Each row is followed by its class.
[-278 -143   89  258 -266 -305  -82  -98  -11 -224  120  245  195 -197
  307 -115 -152  422 -485  369 -160  110 -108  185 -371 -588 -100  -18
  281  306 -371 -159 -389  543   35 -197 -368   19  280 -107  -65   38]
Z_542
[-125  266   53 -335 -355  -85   10  -13 -320 -144 -210  -20  737 -151
  126 -136  325  354 -261  171  -76 -136  -40   90  -31 -142   13   35
   45 -120  684 -322   43  298  136 -279 -683 -141 -415  237   56 -261]
Z_379
[-197  -67   26  107 -360 -483 -184 -167   96   81   13  353  272 -691
   82  197 -139 -147 -397  308 -155  -58   42  -76 -269 -343  -36  100
   14  160 -154  209   15  462  118 -410 -252   47   64   44 -181  131]
Z_542
[-121  239  264 -181 -373 -236   -1 -423 -640 -425 -191 -120  593   33
  246   83  435  187 -386  156   55  -61 -144  101   86 -278  -47 -149
   -9  -79  632 -246 -254  287   37 -206 -718   28 -250  230  188 -108]
Z_542
[-263   29  -48   88 -310 -491 -169  -98   57   36  175  385  246 -764
   83  152 -239 -115 -342  320 -173  -28   -6  -22 -354 -299  -52  132
   84  197 -419  161  -21  404  141 -399 -241   63   46  121 -334   64]
Z_917
[-190  269  309 -266 -330 -245   54 -480 -588 -396  -86 -110  619   58
  231    9  323  262 -398  195   77  -63 -108   83   55 -362  -26 -159
  -24  -71  679 -216 -272  329   29 -152 -699  -47  -94  201   93 -270]
Z_542
[-225  -98   37   74 -407 -427 -141 -242   -3  -15    5  291  197 -638
   60   96 -110  -38 -436  275  -91  -34   68   -8 -345 -399  -60   18
   85  230 -283  193  -69  531   61 -392 -222  147   20  110 -208   95]
Z_214
[ -44   66   93 -294 -392 -343  -44 -519 -520 -221 -308  -77  478 -222
 -104  124  500  697 -478  296  -41  -77  235  -88  -10 -380 -114 -232
  -20  -89  653 -315   90   61  170 -119 -496  255 -472  441  249 -171]
Z_567
[ -63  418    8 -218 -481  205    8   44 -310  -10 -186    9  867 -256
   40  -18  223  431 -273  -16 -135 -181  -99   39  -41  -54  -34  138
   42  -93  639 -302   42  225  191 -334 -526 -239 -393  268  -50 -288]
Z_690
[-193 -109  -37  183 -303  -21 -104 -128 -156 -171  113  124  162 -548
  -17  221 -262   26 -673  258  -77  191  -64   30 -402 -564 -194  -30
  181  344 -553   85 -294  472   75 -359 -279  134   49  126 -274   27]
Z_542
[-215 -171  -46   84 -285  -86   75 -147 -142 -191   35  175  223 -365
   15  224 -336   76 -739  346 -136  178  -19    6 -355 -570 -158  -55
  253  507 -542   67 -361  529  145 -322 -266  128  100   24 -217   64]
Z_379
[-180  268   77 -170 -389  -34   43 -116 -323 -182 -211  -30  610  -39
  100  -83  349  297 -324  148  -36  -99  -81  122  -52 -113  -79   53
   58 -131  649 -250   47  282   56 -220 -644 -213 -384  285  132 -261]
Z_379
[-342  -83  -60  232 -284 -128   28 -304 -102 -181  -34  122   86 -319
    5  293 -308 -130 -615  389  -72   84   45   13 -394 -535 -200  -27
  241  465 -430  174 -376  567   24 -330 -297  160  114   64 -100   63]
Z_214
[-161  -12  177 -245 -434  -99 -168 -225 -382 -163 -196  -97  707 -198
  -58 -136  442  712 -620  150   -2  -27  -26   65  -62 -419  -41 -214
   54   -3  424 -362   55  305  209 -272 -650  -96 -609  610   17 -279]
Z_567
[-224   48  228 -303 -399 -297 -238 -230 -401 -109 -277  -56  650 -118
  -67 -164  485  493 -553  139   14 -110    5   50  -30 -339   -7  -52
   16  -48  601 -235  124  344  242 -345 -614 -181 -567  572  -15 -305]
Z_214
[-190  -89   32  155 -507 -250 -221  -74   23    0  -55  272  255 -659
   76  165 -153   43 -554  133 -106   -8   48  -24 -375 -420  -76  -75
  106  301 -424  194 -114  541   32 -470 -160  115   26  193 -286  129]
Z_690
[-371 -211   56  432 -361 -217 -169 -130   59  -99   58  353  157 -239
  139   95 -139  303 -614  325 -299  -20   18  -26 -412 -486  -97  -46
  212  482 -239  -74 -175  582   37 -126 -232 -118   82  101 -135  271]
Z_917
[-113  323  115 -140 -487   59  -28 -101 -310  -24 -275  133  850 -224
   51  -27  377  352 -293  159 -123 -188 -103   22   14  -41  -49   97
   29 -118  790 -318  112  258  105 -214 -609 -355 -420  296  134 -247]
Z_542
[  53   72  138 -265 -524  -83    1 -351 -553 -305 -213  -74  576 -278
  -62  117  555  696 -622  199   41  -73  233  -84   51 -294 -140 -279
  -43    9  664 -311   57  106   95 -194 -475  155 -494  488   62 -150]
Z_272
[-431  -25 -154  252 -304 -282 -129 -127  107  -67  147  296  275 -523
  186   70 -195  154 -448  267 -246  -54  -35  163 -394 -450  -96   -4
  151  245 -355  133  -76  488  155 -225 -390  -19  124  196 -178  102]
Z_949
[-131  296  151 -238 -407   -1   -3  -89 -395 -146 -166  -27  846 -218
   62 -128  424  356 -337  127  -37 -148 -137  136   33 -116    3    7
   35 -114  578 -351   -4  282  164 -313 -700 -245 -406  335   41 -272]
Z_542
[-260  379   17 -213 -263 -305  -70 -199 -277  -28 -194   -5  624 -206
   27   49  303  107 -117  235 -141 -203   91  -36  -33  -40  -11  166
  -80 -136  899 -186  250  246  154 -251 -735 -238 -396  376  135 -177]
Z_917
[  17  175  250 -390 -368 -337   55 -417 -545 -337 -212 -103  510 -244
  -66  -29  504  664 -515  340  130    9  188  -31   52 -394 -136 -198
    6 -181  478 -430   -8   64  198 -180 -479  278 -383  529  258 -311]
Z_949
[-148  302  258 -306 -356 -233  143 -376 -621 -402 -119 -111  576  129
  329    8  277  220 -444  169   41  -80 -161   65   18 -240   -4  -68
   60  -99  586 -290 -399  390   17 -217 -649  -65 -159  223   28 -206]
Z_214
[-265  -82   70  185 -247 -195   90 -222 -115 -179   47  111   83 -389
   41  282 -319 -104 -639  433  -51  180   15  -10 -319 -515 -194    8
  206  382 -476  120 -382  529   28 -346 -318  127  139   84  -99   35]
Z_214
[-302 -178   -1  345 -356  -98  -49  -35   24 -186  160  304  278 -302
  176   51 -156  457 -683  254 -254   45  -10    0 -445 -573 -104  -33
  229  519 -347 -107 -232  556   49 -205 -322  -73  129   71 -250  206]
Z_917
[-287 -159  100  356 -375 -165  -87  -59   20 -159  105  252  258 -226
  228   60 -161  386 -623  212 -279   28  -54   96 -392 -528  -82  -61
  230  465 -309  -21 -357  583  -24 -255 -301  -21  237  -69 -155  150]
Z_690
[-300  -33   52  152 -427 -421 -216 -198   67   49  -48  352  215 -544
   70  130 -159  -90 -484  229 -152  -60   10  -50 -383 -363  -61  107
   63  189 -167  230  -40  555   91 -419 -196  -32   -2  186 -231   72]
Z_214
[-296  -52   -6  172 -263 -148  -90 -233  -75 -192   81  125  169 -460
  112  191 -365  -53 -549  334  -80  113  -67    5 -364 -541 -148  -55
  197  330 -394  116 -282  519   70 -320 -271   81  134  110 -177  -36]
Z_261
[ -82  390  222 -255 -445   65   43  -12 -359 -179 -190   -3  841 -190
   94  -85  343  299 -287  111  -34 -221 -100  130  -14 -121  -31   69
   33  -66  723 -386  -19  320   88 -336 -635 -206 -330  270  105 -242]
Z_949
[  77  171  120 -391 -420 -202   93 -296 -550 -383 -189  -68  532 -162
   44   -6  549  791 -541  206   89  -10  226  -23   16 -342 -136 -245
   44  -93  566 -459   16   52  205 -154 -449  236 -450  403  164 -212]
Z_379
[-237  -53   -2   78 -304 -171  -64  -89 -158 -206   98  163  104 -363
   50  209 -239    5 -736  337  -36  164  -25   18 -401 -570 -185   61
  253  350 -640   48 -384  491   88 -341 -272  124  129  178 -215   25]
Z_949
[-203  320  280 -238 -406 -192   32 -438 -549 -375 -139 -107  695   19
  249   89  318  144 -398   89    1 -180 -100   26   65 -184   -6 -142
  -38  -53  716 -178 -245  328   52 -237 -638    8 -237  234  101 -182]
Z_261
[-208  -22  -90  127 -273 -103   -9  -53  -85  -97  159   98  226 -510
   12  212 -300   39 -564  318 -111  170   -5    1 -323 -534 -136   37
  189  373 -544   74 -297  466  131 -377 -342  211   70   92 -246   82]
Z_690
[-260 -159    6  185 -285  -67  -23  -78 -148 -182   46  115  199 -515
  -21  340 -352   66 -682  281 -104  186  -55   -8 -387 -569 -172 -146
  218  411 -641  102 -343  496   40 -329 -326  101  117  145 -173   64]
Z_690
[-173   23  304 -261 -416 -185 -148 -181 -394 -213 -388 -148  648  -80
  -36  -99  442  592 -629  204   54  -41  -10   38  -48 -413  -62 -191
   27  -31  448 -352  139  361  196 -321 -642 -222 -550  641   75 -232]
Z_272
[ -95  281  300 -315 -367 -182   74 -222 -555 -400  -21  -97  673  -93
  226  184  317  237 -382   85   -3  -94  -83   10    8 -252   27 -114
  -67  -60  640 -174 -256  294   22 -234 -720   -9 -191  189   74 -112]
Z_690
[-212   84  105 -247 -455  -18 -180  -29 -395  -76 -278  -64  771 -300
 -180 -121  454  636 -585   83  -43 -164   -5  101  -93 -352  -28 -144
   26   34  449 -347  217  265  235 -376 -661 -160 -574  566 -130 -186]
Z_542
[-221   69  199 -265 -314 -311 -134 -174 -298 -112 -241  -79  659 -173
  -39  -65  439  475 -463  205   58  -43   61   57  -21 -381  -42  -84
   25 -108  438 -317  215  260  224 -323 -673 -144 -553  596  101 -251]
Z_690
[-387   43 -142   89 -236 -533 -241 -216   98 -100   46  172   74 -371
  271 -115 -207  102 -266  401  -48   79   29  118 -378 -607  -60  105
  112   85 -345  177  -15  475  181 -275 -442  142  162  231 -179   31]
Z_272
[-147  371  168 -161 -399  -57   72 -132 -367  -76 -281  -61  703 -160
   49  -99  334  333 -219  238  -86 -154 -167  116   48  -48  -51  116
   65 -132  623 -394   10  297  134 -265 -590 -305 -300  269  220 -288]
Z_949
[-161  402  136 -240 -339   10  141  -90 -324 -219  -86 -115  717 -121
  209 -169  282  292 -131  191   59 -172 -104  156   55  -54  -16   74
   53 -217  727 -406  -22  217   30 -288 -692 -202 -249  208  132 -378]
Z_261
[-129  -58  -76  166 -309  -82   -9  -34  -73 -105   86  182  219 -517
   32  213 -282   37 -696  340 -143  152  -36  -94 -317 -509 -177   44
  244  464 -454   70 -232  477  136 -346 -278   68   30  159 -332  111]
Z_917
[-232  -87  -27  172 -356 -509 -253 -250   79  105  -47  318  233 -721
   45  180 -123 -180 -380  278 -232  -75   49  -55 -301 -303  -19   48
  -15  159  -76  222   48  501  115 -441 -252   43    4  114 -184  151]
Z_542
[-130  305  315 -267 -361 -196   53 -389 -584 -420   24  -82  632    1
  294   63  329  149 -364  137   26 -113 -272   87   43 -227    2   -3
  -43 -161  632 -203 -291  324    5 -135 -674  -98 -147  160  113 -217]
Z_949
[  70  142  157 -403 -484 -143   60 -343 -585 -367 -311 -114  610 -164
  -73   -5  470  766 -555  278  104 -102  219  -37   65 -340 -102 -269
   17  -70  566 -451  -50  102  207 -231 -382  192 -342  416  172 -270]
Z_272
[-177  -79  -16   88 -477 -333 -197  -25   45   30    3  365  234 -674
   94  123 -134   42 -521  227 -105  -76   -9  -14 -372 -328  -56   58
  158  265 -344  126  -92  489  105 -491 -168   20  -58  147 -334   93]
Z_214
[-131  297  295 -293 -276 -268   75 -364 -595 -438  -45  -31  656   96
  290   57  295  137 -408  155  -42  -62 -164   89   45 -196   -3  -46
   -8 -126  687 -272 -274  329   70 -157 -640 -112 -173  163  166 -219]
Z_379
[-330   37  167 -274 -341 -394 -211 -326 -349 -151 -285  -71  549 -138
  -98  -39  423  456 -486  281  -21  -57   65   57 -124 -434  -10 -141
  -20 -104  505 -219  155  315  223 -264 -706 -141 -539  643  149 -239]
Z_567
[-204  -50  -71  110 -377 -326 -115  -24   91  104  104  369  363 -858
  -75  150 -247  -27 -479  281 -168  -47  -13  -61 -307 -339  -93   75
   92  257 -408  156  107  387  182 -436 -223   75  -57  211 -393  107]
Z_917
[-375 -110   82  313 -161 -548 -161 -185   47 -194   81  311   57  -30
  322   12 -158  139 -422  454 -273   85   62    3 -408 -537  -76  125
  196  310  -49  -69 -300  592  -10 -143 -393  -27  255  -35   22  159]
Z_917
[-466  -14 -117  284 -265 -356 -111 -255  102  -45   77  268  220 -421
  165   45 -142   23 -427  292 -245  -54   17  168 -364 -416  -83  104
  100  196 -266  157  -18  490  122 -256 -388  -40  150  232 -100  105]
Z_949
[-299 -146   -8  249 -277  -39  -23 -357 -170 -208   11  127  187 -460
  -43  315 -391  -65 -602  359 -166  143  -61   27 -392 -550 -188  -91
  151  434 -509  154 -275  563   34 -253 -274   56  155   79 -120   56]
Z_272
[-452  -18 -173  148 -255 -361 -119 -107   21 -143  164  237  206 -474
  209   55 -197  189 -368  336 -154   -6  -41  185 -409 -490  -60   45
  160  211 -493   60 -149  449  194 -243 -445   54  138  175 -128  108]
Z_949
[-209   42  114 -343 -425  -37  -55 -199 -402  -96 -230  -50  798 -275
 -131 -173  366  612 -582  115  -13  -79   12   39  -57 -309  -24 -130
   71   30  432 -343  162  286  267 -338 -603 -170 -579  632 -120 -309]
Z_261
[-222    3  215 -236 -461 -108 -217 -317 -415 -201 -255 -113  704 -165
  -73 -196  494  637 -634  148   63  -61   36   32  -26 -395  -34 -229
   47   35  460 -358   90  328  216 -320 -561  -88 -628  664   15 -327]
Z_261
[-100  374  134  -70 -512  190  143 -129 -336 -136  -87  -16  887 -216
   55  -20  274  267 -268    0   -5 -165 -204  136  119  -27  -91  -22
   34 -134  592 -244  -12  232   65 -251 -591 -189 -294  223  106 -289]
Z_690
[-262    9  194 -141 -431 -180 -256 -255 -364 -105 -352  -69  671 -200
 -155    8  408  525 -604  143  -28  -69   30    2  -82 -402  -57 -233
   29   75  453 -244  173  348  198 -318 -626 -147 -613  688   88 -188]
Z_690
[-108  289  150 -270 -439   39   15 -200 -345 -126 -184  -32  797 -222
   18  -74  304  331 -314  130    0 -162  -12   74  -25 -136  -64    0
    7   -9  656 -258  119  306   85 -277 -697 -130 -419  388   30 -230]
Z_272
[-129  320  195 -269 -358 -116   47  -75 -318 -204 -229  -52  693  -88
  204  -39  343  291 -230  223   33  -95  -14   92    8 -167  -60   46
   38  -88  650 -273   15  316   91 -268 -750 -213 -319  294  142 -221]
Z_272
[-323 -181   48  350 -331 -211 -160  -29   39 -152  117  280  208 -221
  201  -21 -143  376 -646  299 -264   47  -47   73 -413 -533 -120    1
  269  435 -402  -81 -256  582   62 -179 -286  -55  103   59 -181  152]
Z_917
[-234  -71  -36   93 -309  -67  -15 -114 -102 -161   88   95  181 -421
  113  187 -266   80 -723  369  -62  134    9  -15 -344 -563 -175  -30
  285  422 -583   35 -342  515   92 -333 -243  133   37  117 -293    9]
Z_261
[-380    7  -72  148 -301 -257  -94 -192   68 -162  150  182  299 -500
  249  -94 -252  166 -353  245  -62   11  -44  199 -321 -514  -76  -54
  171  172 -464   84 -123  449  189 -311 -320  122  165  128 -201  -62]
Z_261
[-202  -53   42   46 -419 -342 -120  -99   35   16   80  396  354 -725
   57  198 -193  -17 -542  239 -174  -56   56  -98 -340 -312  -21   69
   73  321 -418  161  -15  472  159 -415 -196  -50   40  181 -321  116]
Z_917
[-164  283  371 -330 -219 -532    8 -430 -623 -465  -41 -108  592  160
  366  -54  327  163 -164  328   52  -88 -182   55  133 -225   58   -3
  -14 -176  706 -328 -354  347   25  -96 -740   -4  -55   43  308 -225]
Z_917
[-117  330  253 -256 -353 -175   71 -438 -672 -481   20  -76  574   79
  335   38  349  138 -395  110   91  -73 -129  133   57 -291  -52  -56
   14 -106  679 -223 -349  309  -22 -181 -629   18 -158  176   20 -229]
Z_214
[-275 -185   84  259 -242 -355 -111  -40    3 -167  225  341  259 -259
  173  -23 -201  331 -498  405 -292   41  -84  110 -373 -464 -100  136
  237  398 -234 -120 -285  535   89 -186 -323  -29  157  -89  -74  126]
Z_917
[-499   38 -129  290 -188 -465 -200 -296  181  -69  174  231  126 -463
  197  -56 -262  -53 -213  359 -163  -11   28  107 -374 -473  -75   25
  105  113 -129  184   30  504   68 -195 -413   42  245  136  -58    4]
Z_261
[-512  -60 -216  238 -214 -473 -170 -269  117  -53   31  295  177 -369
  175   31 -195   54 -402  323 -262   39   23  129 -402 -457  -65   23
  130  183 -336  192    8  485  220 -219 -413    9   45  223  -95   83]
Z_379
[ -43  298  179 -275 -484  135   64  -46 -415 -180 -163  -62  867 -231
   81  -62  342  403 -322    3   35 -220 -198  119   73  -92  -14   14
   62  -65  534 -324  -19  223  167 -344 -627 -171 -413  194   26 -287]
Z_214
[-270 -179   95  169 -439 -408 -249 -193   13  -93  -97  242  171 -609
   98  229 -125   68 -580  204  -95   -9   16  -25 -364 -456  -74 -195
   51  253 -317  247 -125  498   81 -414 -280   54   55  189 -172   98]
Z_542
[  34  124  101 -238 -497 -227    0 -411 -534 -247 -404 -105  498 -239
 -125  134  501  782 -522  216   -2  -40  217 -150   20 -343 -128 -303
  -10 -107  632 -354   95   84  226 -163 -364  148 -455  526  278 -155]
Z_690
[-114  219  361 -360 -290 -431   20 -451 -600 -482 -136 -175  494  150
  319   69  382  210 -329  236   86  -60  -37   35   39 -300   21  -66
  -77  -62  752 -195 -297  368   49 -221 -719  -12 -124  178  192 -133]
Z_272
[-321 -157   57  285 -355 -197  -63  -75  -57 -198   83  237  298 -208
  242   51 -174  366 -588  235 -282   32  -34  180 -378 -512  -76  -32
  208  376 -352  -58 -367  582   42 -251 -308   20  198   -6  -91  175]
Z_690
[-324 -175   23  286 -320 -288 -115 -155   19 -134   98  249  145 -206
  187   40 -121  327 -546  355 -329   50  -24  123 -464 -528  -82   30
  231  415 -222    9 -330  613   12 -192 -363  -17  150  -41  -73  160]
Z_567
[-280 -122  -81  211 -315  -79   36 -193  -55  -73  103  202  216 -520
  -74  245 -341  -19 -779  342 -121  139   26  -28 -330 -515 -234   -1
  225  434 -486  141 -194  443  135 -371 -224  140   18  266 -319   66]
Z_261
[-117  378  107 -265 -385   43   58  -41 -318  -85 -146   50  863 -237
  119  -79  290  355 -218  167  -47 -180 -200   90  -18  -60   -7  113
   72 -176  570 -408   12  233  145 -261 -673 -308 -376  221   49 -321]
Z_542
[-450   -5 -254  242 -235 -481 -199 -180  157   65   87  281  229 -512
   95  102 -269  -52 -276  308 -309  -39   21   85 -396 -448  -50  108
   81  151 -212  243   38  489  196 -283 -401  102   63  157 -164  185]
Z_690
[-332 -148  -27  255 -241 -385 -131 -142   34 -135  121  389  214 -249
  208  -52 -120  300 -473  383 -315   70    4  126 -465 -523  -88  105
  211  237 -184  -69 -228  532   58 -141 -389   10  172    7  -63  133]
Z_542
